Each row has a class, written after it.
[ 35 -36  41   5  -4 -20 -22   4  61  -6 -29 -12  -3  10  11   2  13  -1
   5  -9  62   0 -19 -29 -50 -27 -28 -19 -20  47   5  27  35 -45 -12  46
 -11   6  -5 -46  22 -95] : K778
[ 52 -23  45 -15  29 -21 -18  -3  68 -20  23 -14   2   2  42 -11   6  23
  -8  16  68   7  46  22  10  -2 -38 -29  15  17 -15 -17 -34 -16  20  10
  36  38  37 -65  10 -85] : K891
[ 37 -31  22  16 -21 -10 -18  29  47  10 -13 -22   4  -3  36   7   5  12
  13  -2  55 -15 -32   6 -35 -49 -25   2  -2  39  18  21  16 -50  -4  28
  -8  27 -22 -29  18 -84] : K891
[ 32 -26  15  11  20   0 -31 -12  81 -10  29  -8  -8   3  20  -8   4  21
 -32  13  81   8  29  27  24  -9 -51 -15   2  21 -32 -62 -57 -27  24   0
  55  21  23 -48   9 -63] : K246
[ 38 -14  30   4  31  -1 -34  -7  65 -17  32 -12 -24   5  36  -9  15  15
 -27  16  86  12  29  11  13  -4 -56 -23  -2  25 -52 -43 -55 -30  18   2
  52  29  23 -49  -8 -76] : K122
[ 43 -33  29  15 -27 -16 -30  23  55   3 -12 -12  -5  -4  29  -1  12  18
  17  -8  59 -13 -25   2 -30 -32 -20  -1 -18  42  18  28  35 -48  -9  30
   3  18 -12 -23  17 -84] : K772
[ 52 -29  37 -36  35 -30 -15  -6  55 -10   9  16   8  -6  47 -11   1  19
 -35  17  76   9  46  10  13 -15 -33 -36  13  32  -1 -10 -24 -24   9   1
  44   8  33 -68  22 -69] : K595
[ 34 -29  37  21  -8 -13 -27   2  61 -12 -28 -21  -7   0  20   3  18   7
   6 -10  52 -13 -15 -34 -54 -24 -30  -3 -13  35   2  41  33 -41  -2  54
   2  13   4 -39  11 -81] : K772
[ 35 -25  19  27 -24 -10 -39  33  39   7  -8 -25  -5 -10  25   0   4  19
  23  -2  49  -6 -29   3 -31 -38 -24   7 -10  38  23  19  15 -53  -6  33
  -1  18 -11 -30  15 -81] : K122
[ 36  -3   5  14  31   4 -32 -17  69 -18  29 -18 -16  -1  19 -14   9   9
 -30  11  88  11  19  11   6  17 -60 -21 -11  26 -59 -52 -71 -26  22   2
  54  29  18 -49   6 -66] : K638
[ 36 -15  17  13  29   0 -27 -28  73 -18  25  -8 -22   3  21 -10  16   7
 -32  12  68  10  22  18  14  28 -46 -27 -11  33 -59 -67 -49 -20  16 -10
  47  32  20 -42  -2 -68] : K379
[ 39  -6  19  17 -17 -15 -16  31  39  -5   4 -31 -10  -6  50  15  10  12
  36  -7  54 -17 -32 -21 -33 -84 -12  13 -11  49  20   9  18 -46 -21  29
  -4  -5  -3 -33  14 -83] : K20
[ 27 -37  17  30 -32  -6 -10  20  47  17  -7 -25   1  -9  37  13   8   0
  10  -9  56 -24 -18  18 -25 -64 -18  14 -13  40  24  25  17 -49  -9  25
   0  17 -21 -18  40 -74] : K595
[ 22 -44  39   6  -7 -14 -16   6  61 -10 -23 -24   2   2  37   8  10  -9
  10  -8  57 -14 -19  -6 -54 -33 -30  -1   2  43   5  47  22 -45 -14  49
 -13   5 -17 -42  17 -93] : K778
[ 33 -42  27  21 -27  -8 -28  36  40   1  -5 -18 -20  -1  35   4  15  20
  30 -12  58  -6 -23   3 -29 -34  -8  -7 -17  37   2  30   9 -45  -7  31
 -10  34  -7 -27  10 -95] : K772
[ 50  -6  18  13  28  -7 -39 -14  73 -17  24 -10  -9  -5  11 -16   0  20
 -26   7  79   7  29  16   8  24 -51 -23  -8  15 -31 -57 -47 -23  20  15
  61  25  26 -55  15 -57] : K638
[ 25 -42  22   7 -11  -5  -8   0  44  -6 -29 -27   2   8  38  21  15  -5
  12 -11  60 -12 -19  -6 -35 -30 -30   0 -16  49   1  26  13 -33 -17  43
 -10  20 -14 -37  29 -84] : K891
[ 37 -15  11   1  35  -9 -17 -37  80 -19   6 -16   2  -4  13 -11  -5  -3
 -35   9  68   9  31  23   4  31 -51 -30 -12  27 -28 -54 -30 -12  20   9
  56  24   8 -52  27 -56] : K778
[ 57 -21  33 -24  34 -21 -24  -4  65 -19  13  -5  -8  -5  37 -15   2  26
   1  11  79  15  46   5  11 -18 -33 -33  10  20  -6 -34 -40 -19  14  10
  41  22  38 -77  22 -71] : K638
[ 41   0  10   0  34  -1 -14 -28  62 -20  24 -22  -7   2  27  -3  12  -5
 -35  11  75   2  26  10  -3  23 -67 -25 -12  27 -51 -37 -43 -17  20  14
  57  33  13 -57   0 -61] : K20
[  22  -38   35   23  -11  -22  -36   17   48  -14   -9  -26   -8    7
   27    5   20   13   16   -5   38   -6  -20   -5  -46    8  -13   -9
   -8   42    0   38   30  -50  -14   39  -28   18   -4  -36    9 -114] : K891
[ 56 -11  22  -7  29 -13 -21 -22  71 -19  21  -7  -1  -1  28  -8  -4  13
 -27  10  83   5  33  11   6  -2 -53 -20   8  36 -17 -54 -50 -28  20  -2
  59  20  14 -51  17 -57] : K778
[ 20 -34  19   7  -1  -1 -19  -5  61  -4 -43 -28  -4   3  27   6  16 -17
  -8  -8  57  -5 -19 -20 -58 -20 -36   2 -16  52 -15  37   7 -44  -8  59
 -11  10 -23 -43  13 -76] : K772
[ 44   8  11  13  28  -7 -33 -17  61 -20  29 -15 -19   1  11 -13   5  15
 -37  14  69  14  22   9  12  44 -48 -24 -18  15 -63 -60 -64 -18  27  10
  59  35  28 -51  -5 -62] : K246
[ 42 -23  16  12  27 -10 -23 -37 101  -4   6   1  10 -11   5 -18  -7  18
 -41  12  67   2  28  33  18  11 -55 -21   3  20 -12 -68 -29  -9  33 -14
  62  17  18 -40  30 -51] : K379
[ 38 -34  31  32 -25 -10 -24  37  53   7   0 -20 -13  -2  46   5   8  17
  16  -4  64 -16 -33   7 -25 -84 -18  -1  -4  33   7  20  25 -52  -4  24
  -4   8  -4 -18  20 -96] : K379
[ 21 -44  25   9  -8 -13 -23   2  66  -3 -31 -20  15  -9  21  11  11  -3
   4 -15  50 -20 -15  -5 -47 -32 -35  -4   0  27  27  31  38 -44 -14  67
   3  -4 -22 -49  28 -67] : K20
[ 49 -27  43  -3  26 -19 -23  -2  53 -18  26  -7  -3  -5  45  -6   6  12
 -25  11  69  -6  54   8   5 -18 -32 -29  14  17 -11  -5 -24 -31  13  24
  51  15  38 -61  20 -69] : K595
[ 26 -44  34   5  -8 -11 -11   3  53  -3 -34 -23  -6  12  27  11  22  -6
  17 -16  56   3 -17  -5 -32 -32 -22 -10 -23  45  -1  24  23 -35 -18  45
 -17  13 -17 -45  24 -86] : K577
[ 14 -33  20   4  -6   2 -18  -4  54   2 -32 -30  -4   5  33  19  13 -19
   2 -14  66  -9 -13   2 -32 -27 -31  -3 -20  40 -15  39   7 -41 -18  61
  -4   9  -7 -46  32 -79] : K595
[ 55 -24  43 -17  21 -25 -33   0  50 -22  26  -1  -1   6  37  -9   0  23
 -18  18  71   5  42  11   5  10 -29 -27   7  20 -30 -17 -32 -22  11  22
  51  26  34 -61   9 -77] : K246
[ 52 -22  41 -26  32 -18 -37   0  52 -18  22  -1  -4   0  37 -14   3  21
 -17  20  77  16  41   9   4  -3 -42 -32  11  25 -16 -22 -29 -28  10  12
  43  22  31 -72  12 -79] : K122
[ 44  -1  23  -2  35  -8 -17 -29  59 -30  12 -18 -12  -1  34  -1   4   3
 -29  10  76   7  37   3   6  13 -51 -22  -3  31 -40 -33 -67 -18  20  19
  65  23  34 -59  -2 -56] : K778
[ 39 -39  40  23 -20 -16 -30  10  53 -11 -12 -19 -11   1  24   7  22   9
  13 -18  55 -20  -9 -17 -41 -19 -21  -5 -16  36  16  29  38 -50 -12  43
  -2  12  -5 -29  22 -83] : K772
[ 46 -23  18  35 -24  -8 -12  23  26  -4  -4 -37 -12  -3  30  13  14  -1
  20 -13  54 -14 -24   3 -33 -31 -30  -4 -35  35   0  36  26 -35  -6  44
   2  26   2 -27  25 -92] : K379
[ 57 -18  46  -3  23 -22 -35  -2  58 -26  32 -12  -7  -3  43  -6   6  29
 -12  12  69   8  55  15   6  -6 -44 -22  11  16 -16 -12 -24 -38  18  23
  59  22  33 -67  12 -77] : K577
[ 39 -21  26  41 -37  -7 -35  30  53  12   0 -27 -11   0  24  -2   5  14
  19  -7  54 -17 -32   9 -31 -32 -16   7 -17  36   2  21  18 -53  -3  33
  -2  22 -14 -14  12 -92] : K772
[ 27 -33  24  33 -17  -2 -23  -4  61  -9 -32 -33  -4  -8  20   8  19 -10
   9 -19  53 -17 -12   3 -35 -15 -41   0 -19  19  12  35  27 -36  -6  69
  10  10   2 -44  31 -63] : K638
[ 38 -35  21  18 -16 -12 -15  31  41   7  -7 -20 -10  -6  39   8  11   9
  17  -5  60  -9 -27   8 -31 -63 -21  -1 -14  33   4  24  12 -45 -11  37
  -5  22 -13 -33  19 -92] : K379
[  29  -33   27   36  -19  -14  -23   27   58    2  -12  -21   -6    2
   22   -9   18   20    6   -2   53   -5  -29   -5  -36  -31  -25   -4
  -26   41    2   40   27  -40    8   19  -13   21    3  -19    7 -102] : K772
[ 30 -29  32   6  -4 -19 -26   3  47 -12 -27 -26   0   5  27  15  18   2
   4  -8  54 -10 -12 -15 -46  -3 -31  -7 -21  42   4  41  32 -48 -16  56
  -7  13  -6 -45  24 -94] : K891
[ 48  -2  22  26  30  -7 -44 -28  79 -19  20 -15 -13   4  -5 -23   4  13
 -32  11  64   4  22  -4  -1  28 -52 -28  -1  27 -27 -65 -19 -25  26  -2
  55  24  21 -38   9 -62] : K122
[ 39 -38  17  28 -24 -15 -27  42  36   2   0 -21  -3  -3  43  -1  13  17
  23   1  56  -6 -29  -1 -38 -56 -25   6  -7  43  19  29  30 -60 -16  36
 -13   5 -12 -39  17 -94] : K638
[ 38 -12  27   7  29  -3 -24 -20  80 -15  15 -13 -13   6  16  -6  -1  12
 -22   8  79  16  32  13  11  -3 -40 -23  -2  35 -35 -59 -65 -19  21   5
  54  24  28 -52   2 -65] : K778
[ 45 -42  30  19 -27 -21 -33  30  48   1 -14 -18   1   1  16 -11  15  16
  24  -6  42  -7 -22 -10 -39 -17  -7 -14 -13  52  27  24  44 -53  -8  24
 -19  17 -16 -23  18 -86] : K772
[ 31 -31  23  25 -14  -5 -13  -2  37 -11 -19 -41 -11  14  20  11  20 -19
  14 -18  51  -9 -15 -12 -39  11 -22 -11 -40  58 -22  29  23 -22 -13  41
 -14  21  -1 -26  27 -86] : K595
[ 47   5  12  18  34  -1 -32 -26  78 -20  19 -21 -14  -7  11 -14  -2  12
 -29  11  69   7  27  12  12  13 -52 -20  -9  29 -43 -57 -58 -14  30   6
  63  26  39 -44   6 -58] : K379
[ 43  -9  17  13  33  -7 -41 -14  72 -19  20 -15 -14   7   8 -19   4  17
 -24  11  76  19  27   5  -1  35 -47 -28 -12  29 -52 -54 -49 -25  18  15
  46  28  22 -56   5 -72] : K638
[ 30 -36  33  23 -14 -12 -24   6  42 -12 -15 -28  -8   2  27  16  19  -4
   6  -9  52 -13 -17  -9 -48 -17 -31  -3 -23  42  -4  44  35 -41 -16  53
  -4   7   3 -40  20 -98] : K379
[ 42 -31  25  12 -29  -6 -11  34  33   4  -9 -31   4  -6  42  13   8   1
  19  -9  59  -6 -33  11 -38 -52 -30  10 -15  44  14  23  11 -43 -13  43
  -4  11 -32 -40  18 -71] : K577
[ 47 -11  28   5  28  -8 -40 -17  68 -25  29 -12 -11  -4  28 -16   7  23
 -31  19  78   4  30   5   8  -4 -58 -18   7  24 -22 -47 -36 -27  24  -3
  61  21  29 -49   8 -63] : K122
[ 48  -6  23  -3  29  -5 -29 -16  74 -21  26  -8 -15   5  13 -12  12  14
 -30  10  78  18  24  12   9  37 -55 -31 -15  22 -59 -57 -47 -11  28   0
  56  40  29 -53  -3 -60] : K246
[ 23 -47  26  20 -26 -10  -9  22  56   8 -20 -25  11  -5  37   7   5   3
  15  -5  59 -16 -21  19 -25 -67 -22   3 -15  42  30  30  19 -41  -4  24
   0  11 -17 -19  38 -77] : K778
[ 21 -52  34   6 -17  -3 -26  11  45  -7 -21 -20  -7  -1  41  22  17   0
   3  -8  63 -15 -18 -11 -48 -47 -35   8  -1  48   4  26   5 -60 -19  53
   4   2 -33 -47  11 -71] : K577
[ 37 -29  29  -7  30  -9 -24 -12  78 -17  20  -6  -1  -4  36  -7  -1  15
 -26  13  84   7  35  24   8 -15 -51 -22  13  25 -20 -35 -52 -26  21   7
  54  16  20 -58  12 -68] : K778
[ 39 -42  27   4 -24 -14 -10  29  51  10  -8 -13  -5   1  42   9  15   7
  27  -9  62  -3 -19   8 -19 -65 -13   1  -7  36   5   7  12 -44 -14  27
  -8  25 -24 -30  24 -76] : K246
[ 22 -38  12  18 -21   0  -5  31  38   7 -12 -36   8  -6  45  14  13  -2
  19  -9  58 -11 -30  14 -24 -64 -23   2  -6  30  15  17  -4 -42 -11  40
 -19  19 -23 -38  30 -79] : K891
[ 29 -44  16  27 -25  -9 -11  30  41   1 -15 -30  -3  -2  47   5  16   5
  10  -7  52  -8 -21   7 -38 -61 -21   4  -7  47  22  44  24 -51  -4  31
 -16  14 -17 -28  19 -88] : K772
[ 23 -43  27  -8   2  -2  -7   1  33 -15 -34 -34  -9   9  30  17  29 -22
   9 -14  62   5 -11 -12 -48 -23 -33  -9 -25  52 -16  44  -1 -33 -18  60
 -13  26 -17 -59  15 -82] : K577
[ 39 -30  23  12 -25  -8 -14  28  32   3   0 -30  -2  -9  48  12   6   2
  14  -2  66 -16 -29  15 -39 -57 -37  16  -5  37  20  33  14 -39  -9  29
   4  21 -25 -33  22 -83] : K122
[ 37 -29  42   3  -8 -18 -24  11  47 -13 -14 -23 -14   6  28  11  15   2
  12 -13  65  -2 -15  -9 -46  -6 -27  -9 -21  42  -4  30   7 -44 -12  46
  -9  17  -2 -47  12 -95] : K778
[ 58 -23  48 -19  31 -27 -32  -6  63 -21  24   1  -4  -8  40  -8   3  33
 -16  16  79   4  53   2   4 -16 -52 -29  17  12   4 -16 -10 -31  19   7
  58  19  35 -68  21 -78] : K122
[ 26 -32  12  13 -17  -6 -13  16  59  18 -19 -14   8 -15  25   7   4   0
   5  -1  58 -17 -41  10 -35 -59 -30   5  -8  33  15  13  17 -44  -8  26
   1  11 -29 -33  29 -76] : K379
[ 35 -15  30  11  30  -6 -33 -16  89 -12  14  -8 -13  16   2 -22   4  20
 -26  15  79  25  24   0  15   3 -36 -34 -12  43 -45 -72 -65 -21  27 -12
  36  20  34 -45   1 -77] : K778
[ 29 -50  21   2 -17 -10 -27  36  48   7 -25 -15   0 -18  35   6  12  11
  17  -4  57  -7 -25  10 -29 -65 -27  -6   1  34  27  46  10 -59 -12  54
  -4   9 -12 -49  12 -81] : K379
[ 51   3  30   7  29  -7 -27 -21  72 -18  29 -15 -16   7  19  -9   2   9
 -27   9  82   6  28  10   4  32 -58 -27 -10  24 -51 -50 -56 -24  27   1
  56  36  27 -49  -1 -70] : K778
[ 55 -20  35 -19  35 -19 -26  -2  68 -17  17 -10  -7  -8  39 -10   0  21
 -18  14  78  10  48  20   9 -15 -45 -33   6  18 -21 -18 -38 -25  22  18
  51  25  38 -67  16 -78] : K379
[ 45 -46  23   7 -16 -20 -12  36  34   1  -3 -17 -11  -3  45   4  13  14
  26  -4  59  -6 -25   7 -24 -61 -10 -10 -15  43  16  14  28 -40 -18  24
 -15  15 -13 -34  25 -98] : K379
[ 58 -26  39 -13  26 -23 -27   5  68 -22  22  -1  -1  -7  38 -19  10  31
 -22  16  75   4  40   1   3 -21 -42 -34   6  22   0 -16  -3 -30  22   5
  53  17  33 -58  11 -70] : K772
[ 49 -23  26  37 -15 -21 -25  22  60  -2 -11 -23   0  -1  19 -11  12  11
  16  -9  50  -4 -29 -17 -48 -29 -27  -3  -5  31  14  11  34 -45  -1  36
 -17   4  -9 -37  22 -84] : K638
[ 36 -35  34   8 -27 -17 -11  41  49   7   3 -18   7  -5  42   5  15  16
  33  -8  60 -17 -35  10 -26 -69 -19  -3  -4  26  25  27  28 -38 -12  24
 -11  17 -13 -32  16 -86] : K20
[ 35 -21  23 -10  36  -5 -16 -13  77 -20  20 -13  -4  -4  39 -11   8  12
 -28  14  88  11  36  26  22 -21 -58 -30  10  21 -24 -31 -65 -26  28   0
  56  21  32 -60   6 -66] : K778
[ 46  -4  27   7  29  -8 -22 -18  73 -19  26 -14 -15   3  14 -10   2  14
 -27  10  82   9  27   8   9  12 -52 -30 -16  27 -35 -53 -48 -17  24   1
  58  26  31 -51   5 -73] : K778
[ 15 -47  27  16 -24  -8 -11  18  59  14 -15 -16   5   2  40   6  13   3
  12  -2  55 -11 -23   7 -22 -62 -12   2 -14  53   8  26  26 -41 -12   8
 -18   8 -12 -18  35 -88] : K595
[ 57 -22  47 -24  27 -27 -29   6  64 -13  24   9  -2   2  25 -11   4  31
 -15  12  80  19  48   8  16   0 -32 -35   5  16 -22 -29 -45 -21  18  11
  46  23  41 -70   9 -77] : K246
[ 51 -29  29  16 -30 -14 -13  31  25  -2   5 -26  -8   0  51  16   8  12
  26 -10  64 -14 -27   6 -34 -55 -25  11 -14  44  12  24  20 -47 -14  28
   0  20 -24 -30  24 -87] : K577
[ 54 -18  43 -24  36 -26 -29 -12  75 -15   8  -4   3  10  27 -10   4  24
 -19  21  70  19  50  10   4  18 -38 -34   7  36 -24 -29 -32 -25  20   5
  42  28  29 -66  10 -84] : K891
[ 37 -16  12 -14  32  -6 -24 -18  66 -16  13 -16   0  -4  36  -3   1  12
 -32  18  74   3  28  24  11  10 -50 -24   3  28 -24 -49 -45 -29  14   6
  50  26   6 -58  18 -62] : K891
[ 34 -48  30   9  -4 -26 -28  11  54  -7 -32 -12  -6  -5  26   4  12  13
  -3  -2  46  -4 -15 -15 -53 -25 -27  -9 -10  45  14  37  42 -52 -10  50
  -8   6 -12 -45  15 -92] : K379
[ 19 -13  25  29   1  -3 -12 -11  54 -20 -34 -44 -13   1  18  13  20 -12
  13 -12  40  -4 -18 -31 -51 -33 -31  10 -20  51  -7  39   4 -26  -5  57
   0  10   9 -46   2 -78] : K577
[ 35 -41  26  12 -22 -17 -25  34  32   0   1 -21  -4 -10  50   3  10  15
  27  -2  51 -13 -24   4 -37 -48 -22   3   2  35  26  35  32 -50 -13  24
 -14  19 -20 -33  25 -94] : K122
[ 26 -38  28  12 -14  -7 -23   8  51  -4 -24 -29   4  -3  29  16  10  -4
   3  -7  56 -25 -21 -13 -48 -33 -36   1  -6  40  14  33  21 -52 -15  60
   0  10 -23 -40  23 -79] : K891
[ 41  -9  20  -4  40 -11 -30 -19  82 -28   6 -12 -13  -7  16 -23   8  26
 -24  13  66  16  29 -11   4   6 -41 -29  -1  38 -19 -43 -45 -16  28  -4
  44  18  42 -57  -6 -63] : K772
